Below is a small trained network, with its code and all its weights. Each question gives an input and a class and asks what happens when units are switched off, that is, made to give their printed mean instead of their output.

import numpy as np


def w(rows, s, z=0):
    codes = np.array(rows[::2]) - 128.0
    scale = np.full(codes.shape[1], s)
    scale[-1] = z or s
    return codes * scale


def f(y):
    return np.maximum(y, 0)


def log_softmax(a):
    a = a - a.max(-1, keepdims=True)
    return a - np.log(np.exp(a).sum(-1, keepdims=True))


def net(x, mask):
    res = np.array(x, float).reshape(1, 6) / 4 @ E
    y = f(res @ A[0][:, :-1].T + A[0][:, -1])
    res = res + np.where(mask, y, B[0][:, -1]) @ B[0][:, :-1]
    return log_softmax(res[-1] @ U[:, :-1].T + U[:, -1])


A, B = {}, {}
E = w([
[56,72,164,42],'x0',
[128,129,128,127],'x1',
[172,155,254,102],'x2',
[250,125,79,54],'x3',
[79,229,91,67],'x4',
[131,128,130,130],'x5',
],0.0097)
A[0] = w([
[162,150,102,178,112],'n0',
[162,193,138,196,78],'n1',
[80,157,161,179,49],'n2',
[178,120,82,64,8],'n3',
[157,20,135,167,53],'n4',
[82,163,176,190,76],'n5',
[92,65,158,58,66],'n6',
[65,146,160,160,101],'n7',
[82,251,98,79,70],'n8',
[161,175,143,180,72],'n9',
[203,136,134,82,70],'n10',
[185,155,194,110,126],'n11',
[123,154,196,142,101],'n12',
[153,66,169,178,56],'n13',
[169,143,121,112,55],'n14',
[147,184,205,123,58],'n15',
],0.015,0.012)
B[0] = w([
[80,173,132,108,203],'n0',
[92,217,130,34,205],'n1',
[170,42,79,57,184],'n2',
[125,85,75,142,175],'n3',
[160,140,209,150,226],'n4',
[205,76,58,55,213],'n5',
[61,253,117,75,203],'n6',
[152,91,85,108,213],'n7',
[207,94,244,186,254],'n8',
[119,194,129,91,180],'n9',
[148,25,97,30,196],'n10',
[95,125,65,216,230],'n11',
[118,132,76,160,196],'n12',
[201,151,173,120,204],'n13',
[125,98,119,96,149],'n14',
[149,162,127,205,189],'n15',
],0.011,0.0086)
U = w([
[139,63,107,98,61],'0',
[171,121,248,166,46],'1',
[85,207,150,85,89],'2',
[108,111,128,181,247],'3',
[93,111,91,239,200],'4',
],0.013,0.015)

Each question gives the input, the list of numbers given to net, and the class t.
The units are the neurons (one row each of A and B). Each row of codes is followed by its name. A weight is (code - 128) times the scale printed after its matrix; where a second scale follows, it is the last column's (A, B and U).
mask holds one flag per neuron, in row order. A switched-off neuron (its flag False) gives its mean, the last column of its row in B, instead of its output. The means were averaged over made-up inputs and are rounded, as every weight is.
A unit's drop is (log p(t) with every unit on - log p(t) with that unit switched off) / (log p(t) with every unit on - log p(t) with every unit switched off).
The circuit of an input: a set's keep is (log p(t) with only the set's units on - log p(t) with every unit switched off) / (log p(t) with every unit on - log p(t) with every unit switched off). Starting from the 12 units with the biggest drops (on a tie, the unit counted first), units are removed one at a time, each time the one whose removal leaves the highest keep (on an exact tie, the one counted first), for as long as the keep stays at least 0.8.
circuit, biggest first: the units of the circuit, biggest drop first
most important unit: the unit with the biggest drop
k most important neurons: the k neurons with the biggest drops, biggest first
drop of u: that unit's drop, to one decimal
input [2,-8,5,7,7,-7], class 0: 3 most important neurons => [n10, n3, n4]
input [1,-5,3,-4,6,0], class 1: 2 most important neurons => [n8, n11]
input [-3,0,7,-1,-5,-4], class 4: most important unit => n11
input [1,2,8,-7,5,5], class 4: circuit, biggest first => [n15, n12]
input [-5,6,-5,2,1,5], class 2: 2 most important neurons => [n11, n0]
input [-3,-1,2,2,4,3], class 1: 3 most important neurons => [n8, n6, n12]
input [4,-7,-1,-6,-2,-1], class 0: circuit, biggest first => [n5, n2]
input [-7,-5,-6,-1,-4,3], class 2: 2 most important neurons => [n1, n0]
input [6,5,7,-6,-6,5], class 4: 3 most important neurons => [n12, n11, n8]
input [8,6,-6,-8,0,1], class 0: circuit, biggest first => [n7, n2]
input [3,8,-6,3,4,0], class 4: circuit, biggest first => [n10, n1]
input [5,7,-8,6,-2,0], class 4: circuit, biggest first => [n5, n10]
input [2,8,6,-5,5,-8], class 3: circuit, biggest first => [n12, n15]
input [5,-1,0,-2,-2,-4], class 2: circuit, biggest first => [n6]
input [-6,-7,-5,-7,-5,-6], class 0: 2 most important neurons => [n5, n2]
input [0,8,-1,3,4,-2], class 1: circuit, biggest first => [n8, n11]
input [4,4,7,4,3,6], class 4: 2 most important neurons => [n11, n15]
input [-8,4,0,8,5,-7], class 0: 3 most important neurons => [n10, n3, n6]
input [-2,8,7,-7,2,-5], class 0: 3 most important neurons => [n5, n2, n7]
input [-6,7,2,1,1,-5], class 2: most important unit => n1
input [-4,0,5,-8,-4,-4], class 0: 2 most important neurons => [n5, n2]
input [-8,-8,-2,4,-5,4], class 2: drop of n1 => 0.1
